Below are the code and all the weights of a small trained network. Each question names an input and a class and asks about switching units off, where a switched-off unit gives its printed mean instead of its output.

import numpy as np


def w(rows, s, z=0):
    codes = np.array(rows[::2]) - 128.0
    scale = np.full(codes.shape[1], s)
    scale[-1] = z or s
    return codes * scale


def f(y):
    return y / 2 * (1 + np.tanh(0.7978845608 * (y + 0.044715 * y**3)))


def log_softmax(a):
    a = a - a.max(-1, keepdims=True)
    return a - np.log(np.exp(a).sum(-1, keepdims=True))


def net(x, mask):
    res = np.array(x, float).reshape(1, 3) / 4 @ E
    y = f(res @ A[0][:, :-1].T + A[0][:, -1])
    res = res + np.where(mask, y, B[0][:, -1]) @ B[0][:, :-1]
    return log_softmax(res[-1] @ U[:, :-1].T + U[:, -1])


A, B = {}, {}
E = w([
[91,146,134,119,135],'x0',
[122,145,8,119,29],'x1',
[183,183,88,59,180],'x2',
],0.013)
A[0] = w([
[156,133,71,121,44,141],'N0',
[161,121,76,77,195,67],'N1',
[203,207,98,16,182,94],'N2',
[111,165,80,128,48,121],'N3',
[148,150,214,141,162,139],'N4',
[83,107,132,254,105,60],'N5',
[83,122,98,78,91,70],'N6',
[125,129,163,188,70,3],'N7',
[70,38,131,161,104,10],'N8',
[149,172,66,85,200,60],'N9',
[178,230,98,110,164,55],'N10',
[101,74,146,170,92,77],'N11',
[134,134,64,138,83,114],'N12',
[163,92,233,137,225,119],'N13',
[113,107,203,133,198,130],'N14',
[91,166,38,151,101,84],'N15',
[79,109,145,76,107,105],'N16',
[172,151,162,178,81,110],'N17',
[111,100,170,152,68,69],'N18',
[117,161,74,104,37,135],'N19',
[187,214,94,95,175,83],'N20',
],0.011,0.0022)
B[0] = w([
[183,162,146,83,206,217],'N0',
[71,79,128,165,110,177],'N1',
[51,67,215,254,10,237],'N2',
[203,201,54,54,230,210],'N3',
[211,208,62,87,179,200],'N4',
[87,74,163,222,13,192],'N5',
[144,207,96,107,140,164],'N6',
[99,126,129,154,97,159],'N7',
[66,101,125,246,42,178],'N8',
[48,69,140,232,62,191],'N9',
[57,61,175,127,81,190],'N10',
[73,88,202,174,62,172],'N11',
[164,167,113,96,156,195],'N12',
[219,210,92,65,219,253],'N13',
[197,130,134,49,189,215],'N14',
[199,122,130,98,217,206],'N15',
[118,81,162,119,137,132],'N16',
[86,83,141,141,186,138],'N17',
[25,38,175,177,98,165],'N18',
[220,207,71,74,218,224],'N19',
[52,133,181,162,47,200],'N20',
],0.0066,0.014)
U = w([
[235,160,97,36,209,3],'0',
[11,29,116,226,1,253],'1',
],0.0086,0.00014)

Each question gives the input, the list of numbers given to net, and the class t.
The units are the neurons (one row each of A and B). Each row of codes is followed by its name. A weight is (code - 128) times the scale printed after its matrix; where a second scale follows, it is the last column's (A, B and U).
mask holds one flag per neuron, in row order. A switched-off neuron (its flag False) gives its mean, the last column of its row in B, instead of its output. The means were averaged over made-up inputs and are rounded, as every weight is.
A unit's drop is (log p(t) with every unit on - log p(t) with that unit switched off) / (log p(t) with every unit on - log p(t) with every unit switched off).
The circuit of an input: a set's keep is (log p(t) with only the set's units on - log p(t) with every unit switched off) / (log p(t) with every unit on - log p(t) with every unit switched off). Starting from the 12 units with the biggest drops (on a tie, the unit counted first), units are removed one at a time, each time the one whose removal leaves the highest keep (on an exact tie, the one counted first), for as long as the keep stays at least 0.8.
units of the circuit, in order: the units of the circuit, biggest drop first
k most important neurons: the k neurons with the biggest drops, biggest first
drop when u is switched off: that unit's drop, to one decimal
input [-2,-6,7], class 1: units of the circuit, in order -> [N2]
input [-5,-8,-8], class 0: 2 most important neurons -> [N13 N14]
input [-1,5,-5], class 0: 4 most important neurons -> [N2 N3 N19 N0]
input [3,7,-7], class 0: 2 most important neurons -> [N3 N19]
input [7,-8,-7], class 0: 3 most important neurons -> [N13 N14 N4]
input [1,-7,-7], class 0: 2 most important neurons -> [N13 N14]
input [-3,8,-8], class 0: 4 most important neurons -> [N3 N19 N0 N2]
input [7,-6,-6], class 0: 4 most important neurons -> [N13 N14 N2 N4]
input [-6,5,-5], class 0: 4 most important neurons -> [N2 N3 N19 N0]
input [5,-8,-7], class 0: 3 most important neurons -> [N13 N14 N4]
input [6,7,-7], class 0: 3 most important neurons -> [N3 N19 N2]
input [1,7,8], class 1: 3 most important neurons -> [N2 N9 N20]
input [4,6,8], class 1: drop when N9 is switched off -> 0.1
input [-2,-4,5], class 1: drop when N2 is switched off -> 0.4
